W =
[[  7  11   7 -20  -4   2  -4   9  -3   6   6  -2   9 -12  -4]
 [  9  -8   5 -11  -5 -18  -6   7  -8   6   5  -1   9  11   4]
 [  1 -10   3  13   1 -16   0  -5  -6  -3  -9  -3  -4   9  15]
 [-19   0 -40   7 -10  31  19  22  22   3  -6 -14  13  -3 -21]
 [ 11   2   3  -2   8  11   0  -4  10 -11  17  -6  16   9 -36]
 [-10   0 -12 -12 -18 -11   1  23 -10  21 -18  -2  -1 -13  34]
 [  7 -24  13  28   9 -35  -5 -21 -13 -11 -10  -1  -9  28  23]
 [-12  12  -7 -10 -13  -1   2  16  -7  16 -21  -3  -7 -27  33]
 [  2  -7  -5   2  -1  -4   1   4   1   0   1  -5   8   9  -4]
 [ 14   3  15   9  17   7  -2 -20   9 -21  16  -6   8  11 -34]]
Rows and columns are counted from 1.
row 1 col 1 => 7
row 5 col 4 => -2
row 7 col 1 => 7
row 2 col 14 => 11
row 8 col 9 => -7
row 4 col 9 => 22
row 1 col 2 => 11
row 6 col 15 => 34
row 10 col 5 => 17
row 9 col 6 => -4
row 8 col 8 => 16
row 1 col 12 => -2
row 8 col 12 => -3
row 9 col 2 => -7
row 9 col 9 => 1
row 2 col 10 => 6
row 1 col 3 => 7
row 4 col 6 => 31
row 6 col 3 => -12
row 3 col 5 => 1
row 10 col 1 => 14
row 3 col 7 => 0
row 6 col 9 => -10
row 10 col 8 => -20
row 7 col 14 => 28
row 2 col 4 => -11
row 10 col 6 => 7
row 5 col 9 => 10
row 8 col 5 => -13
row 1 col 6 => 2
row 6 col 14 => -13
row 1 col 8 => 9
row 5 col 13 => 16
row 5 col 1 => 11
row 6 col 12 => -2
row 1 col 5 => -4
row 10 col 12 => -6
row 10 col 13 => 8

data =
[[  20.300  120.259   60.955   14.937  207.730  150.398   49.356 -154.888
    13.994   -6.227   75.823   55.566   79.904   82.664]
 [-128.160   11.917   -9.101  -68.823  207.730  139.258   -2.144 -126.658
    99.879   32.750  136.732   55.566  -54.676  105.704]
 [ 153.735  120.166  -26.311  -50.129  -50.496  -15.186   11.873 -119.088
   142.596  124.359   40.167   31.377  -55.090 -114.110]
 [ 148.188  120.259  126.463  -26.682  -57.854 -208.562   49.356 -138.694
    12.186  -87.150   86.049  -60.762 -130.135 -137.442]
 [ -99.358  -55.468  110.960  131.787  192.765 -200.686   39.996  190.878
  -136.475 -103.006    4.164  -10.836   86.040   41.472]
 [  31.483   30.070  -60.057  131.787  114.634 -159.071   20.153   89.272
   -13.133  126.310 -106.442   18.826   86.040  -55.609]
 [-124.539  -53.351  -58.178  119.058  196.504 -233.917  -16.534  168.258
    -0.639   75.502    2.774   -9.757   68.635   18.980]
 [ -14.478 -200.579  -66.079  -16.283  -33.579  169.474  -52.542  140.672
    75.862  126.310 -122.672   -8.265    7.090  -37.102]
 [ 153.735 -158.950  116.247   22.156 -182.369  109.795   10.752  201.594
   -87.883   -0.251 -138.763  -59.239    1.802 -145.707]
 [ -14.455 -224.643   43.644  -67.760 -155.472   92.468  -50.315  201.594
     1.081   28.781  -68.423  -70.739 -141.016  -72.168]
 [  63.050  112.150   20.698 -100.211  -50.559 -199.791   15.534  -79.839
   142.596   22.976  131.717  -56.432 -190.577 -104.271]
 [-131.608  -20.479  126.463 -110.319  151.075  169.474   37.793 -108.334
   -64.163 -114.323  136.732    6.643 -167.777  105.704]]
Rows and columns are counted from 1.
row 1 col 1 => 20.300
row 5 col 1 => -99.358
row 8 col 2 => -200.579
row 8 col 9 => 75.862
row 2 col 6 => 139.258
row 6 col 4 => 131.787
row 6 col 8 => 89.272
row 12 col 12 => 6.643
row 10 col 14 => -72.168
row 12 col 1 => -131.608
row 5 col 2 => -55.468
row 2 col 14 => 105.704
row 5 col 4 => 131.787
row 10 col 1 => -14.455
row 8 col 4 => -16.283
row 9 col 13 => 1.802
row 11 col 13 => -190.577
row 1 col 7 => 49.356
row 10 col 8 => 201.594
row 1 col 4 => 14.937
row 7 col 11 => 2.774
row 3 col 2 => 120.166
row 4 col 13 => -130.135
row 8 col 12 => -8.265
row 6 col 11 => -106.442
row 7 col 4 => 119.058
row 1 col 3 => 60.955
row 11 col 12 => -56.432
row 7 col 14 => 18.980
row 12 col 3 => 126.463
row 4 col 14 => -137.442
row 5 col 14 => 41.472
row 5 col 3 => 110.960
row 1 col 2 => 120.259
row 11 col 6 => -199.791
row 2 col 8 => -126.658

B =
2.002,-0.722,1.876,-0.631,-1.195,1.876
0.536,0.860,0.145,0.516,0.780,0.072
1.609,-0.629,1.001,-0.286,-0.439,1.539
1.904,-0.843,1.868,-0.518,-0.943,2.038
1.777,-0.670,1.642,-0.106,-1.347,1.398
1.844,-0.358,1.154,0.098,-0.366,1.360
Indices start at 1.
(1, 1)	2.002
(6, 1)	1.844
(1, 2)	-0.722
(2, 6)	0.072
(4, 4)	-0.518
(4, 1)	1.904
(2, 5)	0.780
(6, 4)	0.098
(5, 2)	-0.670
(2, 4)	0.516
(3, 3)	1.001
(1, 5)	-1.195
(4, 6)	2.038
(1, 3)	1.876
(5, 1)	1.777
(3, 4)	-0.286
(5, 4)	-0.106
(6, 2)	-0.358
(3, 5)	-0.439
